Below are the code and all the weights of a small trained network. Each question names an input and a target symbol and asks about switching units off, where a switched-off unit gives its printed mean instead of its output.

import numpy as np


def w(rows, s, z=0):
    codes = np.array(rows[::2]) - 128.0
    scale = np.full(codes.shape[1], s)
    scale[-1] = z or s
    return codes * scale


def f(y):
    return y / 2 * (1 + np.tanh(0.7978845608 * (y + 0.044715 * y**3)))


def softmax(a):
    e = np.exp(a - a.max(-1, keepdims=True))
    return e / e.sum(-1, keepdims=True)


def log_softmax(a):
    a = a - a.max(-1, keepdims=True)
    return a - np.log(np.exp(a).sum(-1, keepdims=True))


def net(x, mask):
    ids = ['ΓΔΘΨΩαβεζημσφ'.index(c) for c in x.split()]
    T = len(ids)
    res = E[ids] + P[:T]
    u = 0
    for l in range(3):
        r = res
        for j in range(2):
            rows = slice(3 * j, 3 * j + 3)
            q, k, v = (r @ M[l][rows].T for M in (Q, K, V))
            z = softmax(np.where(np.tri(T) > 0, q @ k.T / 3**0.5, -1e9)) @ v
            o = O[l][rows]
            res = res + np.where(mask[u + j], z, o[:, -1]) @ o[:, :-1]
        u += 2
        y = f(res @ A[l][:, :-1].T + A[l][:, -1])
        res = res + np.where(mask[u : u + 8], y, B[l][:, -1]) @ B[l][:, :-1]
        u += 8
    return log_softmax(res[-1] @ U[:, :-1].T + U[:, -1])


Q, K, V, O, A, B = {}, {}, {}, {}, {}, {}
E = w([
[138,158,113,124,49,148],'Γ',
[189,100,49,104,196,235],'Δ',
[52,106,136,225,84,166],'Θ',
[92,225,119,238,83,154],'Ψ',
[102,116,163,2,182,114],'Ω',
[142,181,172,87,147,187],'α',
[58,61,114,127,106,241],'β',
[200,127,215,47,133,182],'ε',
[101,101,100,121,62,118],'ζ',
[104,151,152,189,110,75],'η',
[119,204,100,62,215,88],'μ',
[156,66,105,109,162,88],'σ',
[192,120,160,134,73,108],'φ',
],0.013)
P = w([
[103,107,145,90,40,194],'0',
[147,156,72,194,131,136],'1',
[38,95,160,82,46,124],'2',
[139,145,102,202,193,140],'3',
[54,108,158,55,50,110],'4',
[124,139,139,206,254,151],'5',
[44,100,157,55,51,116],'6',
[185,163,97,146,199,94],'7',
],0.0072)
Q[0] = w([
[115,172,98,39,185,254],'L0H1',
[96,160,134,207,206,42],'L0H1',
[30,170,119,94,163,31],'L0H1',
[132,19,122,178,173,44],'L0H2',
[215,248,58,187,111,70],'L0H2',
[73,9,130,61,132,66],'L0H2',
],0.0045)
K[0] = w([
[124,102,161,38,143,150],'L0H1',
[85,139,133,92,101,81],'L0H1',
[119,146,87,74,208,103],'L0H1',
[104,91,121,27,100,126],'L0H2',
[95,84,80,201,84,168],'L0H2',
[138,99,75,1,191,79],'L0H2',
],0.0066)
V[0] = w([
[116,106,36,142,174,75],'L0H1',
[95,39,142,52,107,188],'L0H1',
[115,171,110,51,99,86],'L0H1',
[52,103,86,65,104,157],'L0H2',
[93,2,114,236,34,144],'L0H2',
[128,190,141,99,189,94],'L0H2',
],0.0042)
O[0] = w([
[39,143,244,144,54,133,85],'L0H1',
[97,230,118,43,129,139,234],'L0H1',
[171,153,154,97,96,63,222],'L0H1',
[171,43,62,123,77,124,249],'L0H2',
[81,135,102,191,109,169,22],'L0H2',
[254,105,145,79,104,42,147],'L0H2',
],0.0048,0.0017)
A[0] = w([
[32,101,159,112,88,119,49],'L0N1',
[186,123,174,81,128,141,62],'L0N2',
[176,116,114,223,155,122,174],'L0N3',
[134,215,128,123,182,143,249],'L0N4',
[93,35,182,168,68,77,194],'L0N5',
[254,103,53,112,163,115,134],'L0N6',
[117,33,102,115,180,47,195],'L0N7',
[146,175,54,171,86,216,72],'L0N8',
],0.0078,0.0019)
B[0] = w([
[246,142,169,55,86,130,171],'L0N1',
[127,77,162,145,148,104,162],'L0N2',
[181,152,108,254,191,50,141],'L0N3',
[23,185,157,92,155,153,255],'L0N4',
[128,166,72,29,90,97,177],'L0N5',
[138,121,114,191,232,213,195],'L0N6',
[81,62,110,141,190,91,189],'L0N7',
[121,89,163,201,139,159,185],'L0N8',
],0.0065,0.0032)
Q[1] = w([
[121,219,180,151,206,91],'L1H1',
[202,33,178,203,88,149],'L1H1',
[212,130,163,219,155,103],'L1H1',
[146,186,127,254,73,161],'L1H2',
[85,140,87,22,52,98],'L1H2',
[125,102,141,91,45,142],'L1H2',
],0.0064)
K[1] = w([
[128,213,225,179,157,1],'L1H1',
[148,69,169,144,107,140],'L1H1',
[126,103,148,150,68,111],'L1H1',
[92,183,75,180,127,135],'L1H2',
[56,72,199,112,219,97],'L1H2',
[102,144,111,112,216,143],'L1H2',
],0.0065)
V[1] = w([
[157,66,117,76,63,129],'L1H1',
[95,128,63,130,221,161],'L1H1',
[137,104,175,155,72,141],'L1H1',
[215,52,155,153,98,199],'L1H2',
[50,211,226,93,125,185],'L1H2',
[168,254,82,114,94,177],'L1H2',
],0.0068)
O[1] = w([
[240,98,45,166,169,194,71],'L1H1',
[70,87,122,167,75,149,241],'L1H1',
[170,71,188,60,176,6,46],'L1H1',
[194,37,127,161,184,137,73],'L1H2',
[119,196,189,2,154,151,254],'L1H2',
[177,227,12,106,153,186,171],'L1H2',
],0.0055,0.0039)
A[1] = w([
[126,126,217,146,118,181,179],'L1N1',
[192,121,110,182,144,127,104],'L1N2',
[117,104,137,103,146,211,144],'L1N3',
[170,200,167,231,111,187,164],'L1N4',
[127,151,126,105,105,126,129],'L1N5',
[103,73,73,161,94,105,249],'L1N6',
[96,146,119,255,130,38,106],'L1N7',
[113,176,104,89,190,104,145],'L1N8',
],0.0083,0.002)
B[1] = w([
[168,134,225,76,117,206,169],'L1N1',
[177,139,126,112,169,104,143],'L1N2',
[120,136,148,105,130,143,211],'L1N3',
[134,235,141,201,121,120,194],'L1N4',
[142,135,92,91,74,117,178],'L1N5',
[133,77,83,200,109,141,152],'L1N6',
[98,103,101,87,97,3,168],'L1N7',
[86,103,79,138,178,131,253],'L1N8',
],0.0078,0.0049)
Q[2] = w([
[129,56,165,144,185,95],'L2H1',
[47,151,73,55,114,44],'L2H1',
[254,106,20,128,199,89],'L2H1',
[216,44,180,227,96,122],'L2H2',
[135,149,167,2,58,96],'L2H2',
[169,171,37,77,78,165],'L2H2',
],0.0054)
K[2] = w([
[136,64,90,82,172,150],'L2H1',
[46,116,126,64,154,106],'L2H1',
[190,99,3,171,124,90],'L2H1',
[214,98,113,182,180,128],'L2H2',
[121,116,213,111,164,125],'L2H2',
[93,233,141,145,226,119],'L2H2',
],0.0064)
V[2] = w([
[86,226,146,100,56,157],'L2H1',
[200,67,189,153,107,130],'L2H1',
[183,165,161,201,91,129],'L2H1',
[90,170,177,177,84,84],'L2H2',
[217,184,216,220,95,211],'L2H2',
[2,121,44,186,236,113],'L2H2',
],0.0052)
O[2] = w([
[193,170,29,145,142,181,244],'L2H1',
[139,92,199,91,142,154,3],'L2H1',
[142,144,99,94,244,181,45],'L2H1',
[247,212,61,177,126,181,107],'L2H2',
[202,194,222,181,60,162,39],'L2H2',
[2,142,145,158,249,113,172],'L2H2',
],0.0061,0.0064)
A[2] = w([
[43,125,88,174,39,87,128],'L2N1',
[141,186,159,91,55,3,79],'L2N2',
[235,35,83,86,111,147,2],'L2N3',
[169,71,109,24,82,107,159],'L2N4',
[74,146,98,220,228,60,70],'L2N5',
[120,161,9,209,199,214,79],'L2N6',
[48,39,151,73,106,73,161],'L2N7',
[240,76,226,150,88,75,194],'L2N8',
],0.0073,0.0061)
B[2] = w([
[183,58,122,107,135,127,229],'L2N1',
[101,114,149,64,137,212,160],'L2N2',
[187,139,163,182,143,2,143],'L2N3',
[85,156,200,155,100,47,197],'L2N4',
[191,146,194,71,125,101,238],'L2N5',
[104,84,187,177,73,126,249],'L2N6',
[120,137,88,173,176,137,222],'L2N7',
[163,85,61,124,229,155,158],'L2N8',
],0.009,0.011)
U = w([
[209,203,92,138,174,95,148],'Γ',
[89,3,152,117,85,232,126],'Δ',
[182,117,136,70,183,203,117],'Θ',
[122,202,95,226,69,86,169],'Ψ',
[37,88,232,116,81,64,102],'Ω',
[155,216,192,38,50,113,30],'α',
[148,65,217,142,134,145,50],'β',
[199,95,177,25,114,94,37],'ε',
[169,134,146,184,69,16,22],'ζ',
[108,211,129,147,148,162,208],'η',
[75,179,24,76,176,128,230],'μ',
[123,34,76,214,94,99,254],'σ',
[167,100,131,134,200,91,70],'φ',
],0.007,0.0041)

Each question gives the input, a string of symbols that net reads in full, and the target symbol t.
The units are the heads (3 rows each of Q, K, V and O) and the neurons (one row each of A and B). Each row of codes is followed by its name. A weight is (code - 128) times the scale printed after its matrix; where a second scale follows, it is the last column's (O, A, B and U).
mask holds one flag per unit, layer by layer, with each layer's heads first. A switched-off unit (its flag False) gives its mean, the last column of its rows in O or B, instead of its output. The means were averaged over made-up inputs and are rounded, as every weight is.
A unit's drop is (log p(t) with every unit on - log p(t) with that unit switched off) / (log p(t) with every unit on - log p(t) with every unit switched off).
The circuit of an input: a set's keep is (log p(t) with only the set's units on - log p(t) with every unit switched off) / (log p(t) with every unit on - log p(t) with every unit switched off). Starting from the 12 units with the biggest drops (on a tie, the unit counted first), units are removed one at a time, each time the one whose removal leaves the highest keep (on an exact tie, the one counted first), for as long as the keep stays at least 0.8.
units of the circuit, in order: the units of the circuit, biggest drop first
most important unit: the unit with the biggest drop
k most important neurons: the k neurons with the biggest drops, biggest first
top k neurons in layer l: the k neurons of layer l with the biggest drops, biggest first
which heads matter: for each layer, one digit per head in row order, 1 if its drop is at least 0.15 and else 0, layers parted by /
input ζ μ μ ζ σ ε φ Ω, target μ: units of the circuit, in order : L2N6; L2N5
input α σ η ζ Γ, target σ: units of the circuit, in order : L1H2; L0N4; L2N5
input Ω α ζ Δ Ω φ, target Γ: 3 most important neurons : L1N4; L0N3; L1N2
input ζ η Ψ, target Ψ: units of the circuit, in order : L1N4; L2H2; L0H2
input μ ζ β ζ Γ, target μ: units of the circuit, in order : L2N6; L2N5
input Δ μ α α ζ μ μ ε, target Θ: units of the circuit, in order : L0N6; L1N1; L2N4; L2N6
input μ ζ Ψ, target Ψ: units of the circuit, in order : L1N4; L0H2; L2H2
input Δ β Γ, target Δ: which heads matter : 01 / 11 / 01
input ζ σ α, target α: which heads matter : 11 / 00 / 01
input Γ μ ζ μ, target σ: which heads matter : 00 / 01 / 11
input β μ ζ η, target ε: top neuron in layer 2 : L2N2
input μ η μ μ σ, target σ: which heads matter : 00 / 01 / 00
input Θ μ Θ, target μ: which heads matter : 00 / 01 / 01
input α Ψ μ Ω α ζ ε, target ε: 2 most important neurons : L2N8; L1N1
input ζ μ Δ ζ μ Ω β, target Ω: top 2 neurons in layer 1 : L1N1; L1N4
input μ σ μ Ψ ζ α Γ, target α: 2 most important neurons : L1N1; L2N7
input μ μ μ σ β Ω β, target Ω: which heads matter : 11 / 01 / 00
input Ω Δ φ, target Δ: 2 most important neurons : L0N6; L0N4
input μ μ σ μ α μ ε Ψ, target α: 3 most important neurons : L1N7; L0N3; L2N5
input Ω μ μ β β α, target η: which heads matter : 00 / 10 / 00
input μ β μ ζ Γ Δ, target β: 2 most important neurons : L2N6; L2N5
input β Θ ζ, target ζ: most important unit : L0N1
input Ω Δ Δ μ Ω Θ β β, target Δ: top neuron in layer 2 : L2N4
input ζ Ψ Ω μ, target Ω: 2 most important neurons : L2N6; L0N4
input ε η φ, target ε: which heads matter : 00 / 00 / 01
input μ β η Ψ ζ, target Ψ: which heads matter : 01 / 10 / 11
input Ψ ζ ζ η, target ε: 2 most important neurons : L1N7; L2N5
input ζ Γ Ω Ω, target μ: most important neuron : L2N6
input Θ α Δ, target Δ: which heads matter : 10 / 00 / 00
